B:
0: [-145  351  304  -48 -123  218  214  602 -587  375 -198 -276    2   51
   78 -238  409]
1: [-340  -75 -143  120  253  -33 -360 -557  318 -173 -112  174  -53  -61
  -13  254 -248]
2: [-125  767  -35 -139  190  653  299  598 -827  409 -215   30  -47  -76
  -38 -572  374]
3: [-290  -79 -107  318  312 -322 -224  100  280  -86  -75  131  192   59
  270  283 -172]
4: [  33  211  124   86  -67  204 -308   28 -219  285 -118   75 -101   39
   -4 -166   83]
5: [ -63 -175    1  -21 -177   91 -180 -192  135  262  -63   61 -112   81
 -252   -7  115]
6: [-139  160  -71  176   91   95  -66  354 -289  313 -170  133   38  -50
 -166  -71   97]
7: [-311   74   90  204  154  103  134  222 -377  352  181  -75  -91 -153
  -62 -253  115]
8: [-118 -128 -288  273  248 -156 -549 -338  350   56  -33  452  -25   68
  -28  174 -359]
9: [-738 -314 -288  276  574 -485 -216 -283  410 -114 -265  151  -43  348
  -85  281 -475]
10: [-112  -66   25  115  164 -227 -340 -135  308 -101 -137  107   80  191
  267  229 -197]
11: [ 246   89  125 -327   36  188  210  250 -155  134 -106   48   54  258
  -29 -288   84]
12: [ 204  136  184  124   12  186 -216   60  -34   73   21   55   76  -83
  145 -127   97]
13: [-245 -187  238  202   -5 -170   36  175  121  121   68 -248   88   55
  181   51  182]
14: [ -25 -242    7  396  188 -193 -360  -51  481  -30  -32  121  162   93
   96  101  -54]
15: [-130   91   27  -98  142   34 -161 -171  115  -75 -193   50   -7  169
  146   54  -89]
16: [-391  269   81 -189  182  166  344  384 -576  245 -337 -166  -78  153
 -204 -220  113]
17: [-173  128   26  168  201 -130 -179  144  -16    1  -59   78  118    8
  308  144  -85]
18: [-423 -233   51   15  234 -179 -109 -324   74   29 -138  -33 -178  236
 -166   41 -272]
19: [-456 -366 -154  152    9 -374 -187 -267  397   86  163   97  -15    4
  114  425 -133]
20: [  47 -107   25 -142   11  -59   64  164   79  119 -104   68   92  216
  -49   -4   14]
21: [-296 -383   21   47  156 -390  -34 -105  479  -54  -16  -43   75  321
  160  208 -132]
22: [-309  380 -257   53  386  133  -64  154 -311  109 -183  278    5  -32
   23  -49 -148]
23: [ 536  281  198 -157 -365  352 -295  205 -374  392 -117  192  -34   -6
  -87 -191  176]
24: [-467   -6 -576  153  285 -176 -169  -38  231   22 -122  454  144 -134
  -55  474 -200]
25: [-176  437  237 -150   76  430  -43  -49 -236   79 -255 -195 -131  147
  185 -334  241]
26: [ 108  -40  112  -67 -341 -137 -473 -191  165  122  -15  117  -17   59
  290  371  -40]
27: [  34 -172   -3 -155  481 -470 -362 -282  557 -445 -418  247  130  694
  317  258 -656]
28: [-158  156  -86  -42   96   59 -278 -114 -154  142 -267  211 -101   97
 -118   71 -174]
29: [ 108   49 -233  132 -244  243 -233   92  174  336   90  299  114 -240
  -55   73  342]
30: [ -75  -89   89   88 -188  -99 -374 -251  235  111  148   53  -30  -51
  289  247   13]
31: [ -62  -47  -60   39 -109  229  -76 -130   82  270  195  102  -51 -141
  -62 -101  216]
32: [-362  -74   32  115   43   66  216  221 -171  334   88 -125  -40  -54
 -145 -151  227]
33: [ 190  -29  174   83 -153  175  -11  198  125  215  145  -53  128  -33
  137 -172  364]
34: [-147  234  -39  186    5  358 -180  -31  -73  268   78   73  -63 -194
   50 -205  270]
35: [-148   65 -126   60   98  225 -263 -268  154  114 -120  176  -87   25
 -109  -90   40]
36: [ -69 -162 -291   37  -59   40 -172 -194   55  288  210  382  -52 -231
 -250  163  -85]
37: [ 238   98  174 -180 -389  302 -239  -40 -205  378 -143   57 -133   38
 -197 -111  222]
38: [ -79   11  449 -154   87   78   33  -66 -187   19 -198 -293 -135  283
    8 -251   -6]
39: [-253 -359 -197   15  -16 -315 -172 -223  524   42   74  170   62  122
  109  382  -98]
40: [-148 -183 -109  285  286  -39 -340 -336  384    9   63  214  -29   53
  -19  -35 -164]
41: [-186  243   59  243   97   30    3  520 -258  260  -78  -39  124  -27
  185  -75  227]
42: [-118  -17   95   43 -152 -114 -572 -399  104   78 -157   98 -145   83
  113  304 -175]
43: [-560   89  -87  -76  192  284  309  -52 -254  282   66 -101 -198  -36
 -185 -299  171]
44: [  24  523  389 -313  -91  566  104  160 -651  245 -330 -255 -186  108
  -50 -473  320]
45: [  28   92  209 -104   51  -55  -86  122    6  -29 -196  -63   81  248
  273   34  -16]
46: [-200 -116  122  220  203  -76 -400 -366  152  -22  -99   28 -115  102
   -4   29 -218]
47: [  50  -37    7  170  -15  188  236  423  -91  311  246   21  171 -243
  -76 -204  370]
48: [-239 -109  323  140 -306   79  -86  -13   30  305  125 -323  -90  -54
  121  -38  412]
49: [-445 -171  237   39 -214 -248  -77   -9  135  230   28 -312  -94  229
  305  182  181]
50: [ 104   -2 -112  358  135   89 -249   88  246   57  102  242  213 -226
   68   24  114]
51: [-215  118  375 -154  114   10  245  263 -493  197  -74 -298 -121  223
   75 -269   17]
52: [  70  151  -48  148 -126  269 -262   52  -35  432  192  191  -75  -50
   88 -256  230]
53: [-101  -42    7   27  136  -75  -94   99  -71  154 -212  100   -7  189
 -159  -19 -109]
54: [ 251 -184  -56  238  109  -25 -501 -312  472  -34   74  329   86   20
   45   43 -166]
55: [-192 -160  -53   12   89   42 -160 -388  225   16   24  101  -81  -26
  -94   69  -87]
56: [  66  281 -149  122   68  279 -330   43  -47  286  -29  306  -29   14
   66 -211   79]
57: [-351 -244   68 -120  253 -384  -28 -144   58    2 -162  -16 -106  429
   -5  125 -383]
58: [-465  306  148   30   20   69  196  408 -391  215 -106 -269   20  -45
  258    5  296]
59: [  86  145  333 -218  -30  209 -175 -154 -123   46 -334 -123 -142  320
  -16 -220   16]
60: [-699 -221 -253  268  255    9  100 -155  115  236  104   14 -114 -121
 -310  -42   75]
61: [  87  114  180  139  105   97 -128  284  -72  160 -226  -14   69  218
   13 -246  120]
62: [-326  -85  193  -39  145  -38  220  169 -162  158 -160 -233  -63  241
 -124 -171   77]
63: [-128   51   97   48  213  176  270  256 -274  175  104  -71   22  -92
  -93 -299  126]
64: [ 209   85  244   58  113  170   94  312 -203  145   86  -41  101    7
   58 -341  125]
65: [ -53 -133 -271   64  153    0  227  356   93  254  147  244  185  -41
 -131  -70  119]
66: [-113 -114  300   42  -56 -204  149  493 -175  318  -16 -229   46  303
  130 -136  157]
67: [-352  -55  114 -263  109  -51   72 -292  199  -68  -49 -159 -102  314
  250   16  -46]
68: [  51  341 -134  -72  -56  473 -101   20  -90  273   38  218  -28 -124
   59 -241  291]
69: [-399  -93  182  -62  317 -173  135  -30 -101   31  -75 -169 -115  319
   75 -121 -189]
70: [ 181 -132  340 -139 -155   44   22   33  -52  107   -5 -138    9   95
  -27  -85  102]
71: [-318  -33   44  244  -65  137 -424 -432   38  209    1   18 -220 -156
 -131   47   45]

[-164  -34 -211   58  -36  768 -128 -241 -128  -86   23 -426  -47 -235
   36  -12  138  371  502 -154   31 -393   26  132 -114]
0
[ 466   87 -112    2 -151 -341  255  -18 -394 -206  -16  -77 -402 -335
 -354  -86  119  116  -21 -131  161  200   59  123  -22]
43
[ 450  -80  228  189   34 -223  329 -146  276  346 -141 -214  -66 -199
  371    8   15  100  216  201  -15  154 -142  122 -809]
66
[-234 -236   94  313  281 -678  133 -174 -241 -290  312  571 -301  383
  167  143 -201   19 -107  -88 -383  414 -161  126  188]
36
[-183 -369  -60  368 -477   67   46   74  410 -183  200  122 -293  -58
  213  263 -172 -257   73  216  -64  129 -206 -248  327]
45
[  75  106 -159 -243 -694  314  188   81  -38 -163    1 -274 -155 -451
 -469  -26  173 -103  186  -13  454  -68  129 -100  432]
25
[-129 -225  110  281 -112 -472   88  -19 -164 -227   85  372 -352  137
   43    4 -221 -199 -160    8 -199  445 -320   25  183]
31
[-718  -84  226  416  164   52  -94 -233 -375  -60   36  442 -172  277
  169  -54 -257 -215  206  -33 -343   92 -221  -35  257]
29
[ 589 -303 -319 -101 -201  115  101 -167  194 -307   98 -479 -135 -232
  -71    6  243  450   72 -137  230  -39 -100  249 -401]
51
[  25    2  363  133 -161  248  144 -267  -13  248 -432 -235 -102  -51
   26 -164  -43 -299  265   91  314 -117 -163 -100 -218]
14
[-357 -237 -215  496 -457  313  -50  169  256 -203  336  109 -366 -232
  233  358 -191 -166  267  215 -224    2  -34 -286  496]
58
[  31 -291  104  436 -211 -393   96   30   42 -166    3  249 -493   46
  157  122 -267 -291 -150  118 -134  376 -332 -113  153]
70
[ 557 -143  144  214  -40 -316  223 -248 -209 -136 -297  -98 -435  -39
 -181 -135   16 -144  -73  -65  324   99 -154  -24 -205]
63
[-228 -205   34  190 -149  279  140 -232  289  109  -63  -19 -110 -127
  158  109  114   10  292   80   -4 -209 -101 -177  -91]
41
[-400 -275  321  458  -98   51  -45 -229  -56  -84 -235  237 -381  328
  134   39 -298 -499   43   60   18   34 -355 -260  347]
50
[ 130 -227  105 -104 -283 -274  299 -171  169  -31 -196   38 -203  -66
 -176  -68  149  -74 -134  -30  214  163 -266  -45  -71]
40
[-190 -189   45 -309  -92 -201  341 -300  224   21   23  152   87   33
 -127  -11  309  201   23 -108   77   29 -127   59  -88]
56
[-332   59 -153 -285  158  351   -7 -341 -425 -147   95 -127  124  -51
 -219 -199  265  531  312 -358  -65 -174    1  368 -110]
37
[  62 -386 -302  -71 -316  525 -186 -322   11 -485  226 -225  339  -57
 -208 -423  244  248  215 -159  178  -53 -205  291 -363]
30
[ 331  118   62  150 -107  -74  255  -10 -125  139 -172 -238 -414 -364
   10   92   -2   41  185   42   83   30   25   -5 -150]
62
[-773 -136 -115  574   77  362 -150 -155 -245 -291  363  384 -306  122
  169  272 -192  -70  415  -26 -363 -210   94 -218  651]
24
[ 109 -117   14   21 -398  292  154 -182  180  -60   -7 -180   71 -188
 -115 -109  131 -128  289   96  340 -110   18  -82  -95]
10
[-152 -318 -297   69 -542  248   64  -67  197 -326  124   71 -187 -308
 -280  -13  236  -13   55  -25  110  -82 -114 -203  276]
15
[  41   -6  -90 -129  -80   86  295 -271  -15 -179  141  -64  -74  -78
 -240  151  255  134  289 -121  320 -249  283  -70  248]
22
[ 152 -127    6  334  -81  119  -15 -229 -246 -164   68    8   45 -149
  -16 -350   31  -27  266   24  -11   91  -97  130 -439]
39
[ -21 -449  -65  274 -588  -26  161  109  715 -173  231   38 -297  -34
  255  431 -152 -270   17  285   66  142 -179 -312  366]
27
[-334 -126   96   69 -299 -203  147   26   30 -123   79  250 -292   72
  -16  167 -158 -221  -42   39  -41  243 -193  -99  486]
34
[  31 -355   32  592 -345 -145   12  129  285  -63   74  123 -415 -124
  382  155 -305 -276    4  278 -261  340 -359 -139  -47]
21
[-336  -58  126  237   63 -262  227   25  123  114  125  185 -445   82
  378  503 -229   16  126   92 -305  132  -64  -87  345]
53
[ -32 -102  -77  116 -269 -430  281  238  215  -63  245  124 -533 -152
  188  504 -174   41  -63  106 -202  342  -72  -60  430]
18
[-440 -345  -99  209 -310  -41   25    5  333 -268  571  362  131  104
  254  153 -128  -50  163  172 -287  285 -128    6  202]
26
[-165  -33   68  -97  -17  598   -5 -314  -15  114 -285 -469  -91  -46
   56    6   84  214  350 -143  174 -342 -150  101 -129]
61
[  98 -335  100  401  -53 -513  148  -59   52 -188    9  272 -517  137
  171  170 -216 -178 -184   61 -148  344 -308  -86   82]
11
[  86 -273  -72  -75 -144  666 -223 -456 -213 -413 -170 -467   53  162
 -256 -340  100   94  217 -281  456 -275 -214  207 -104]
12
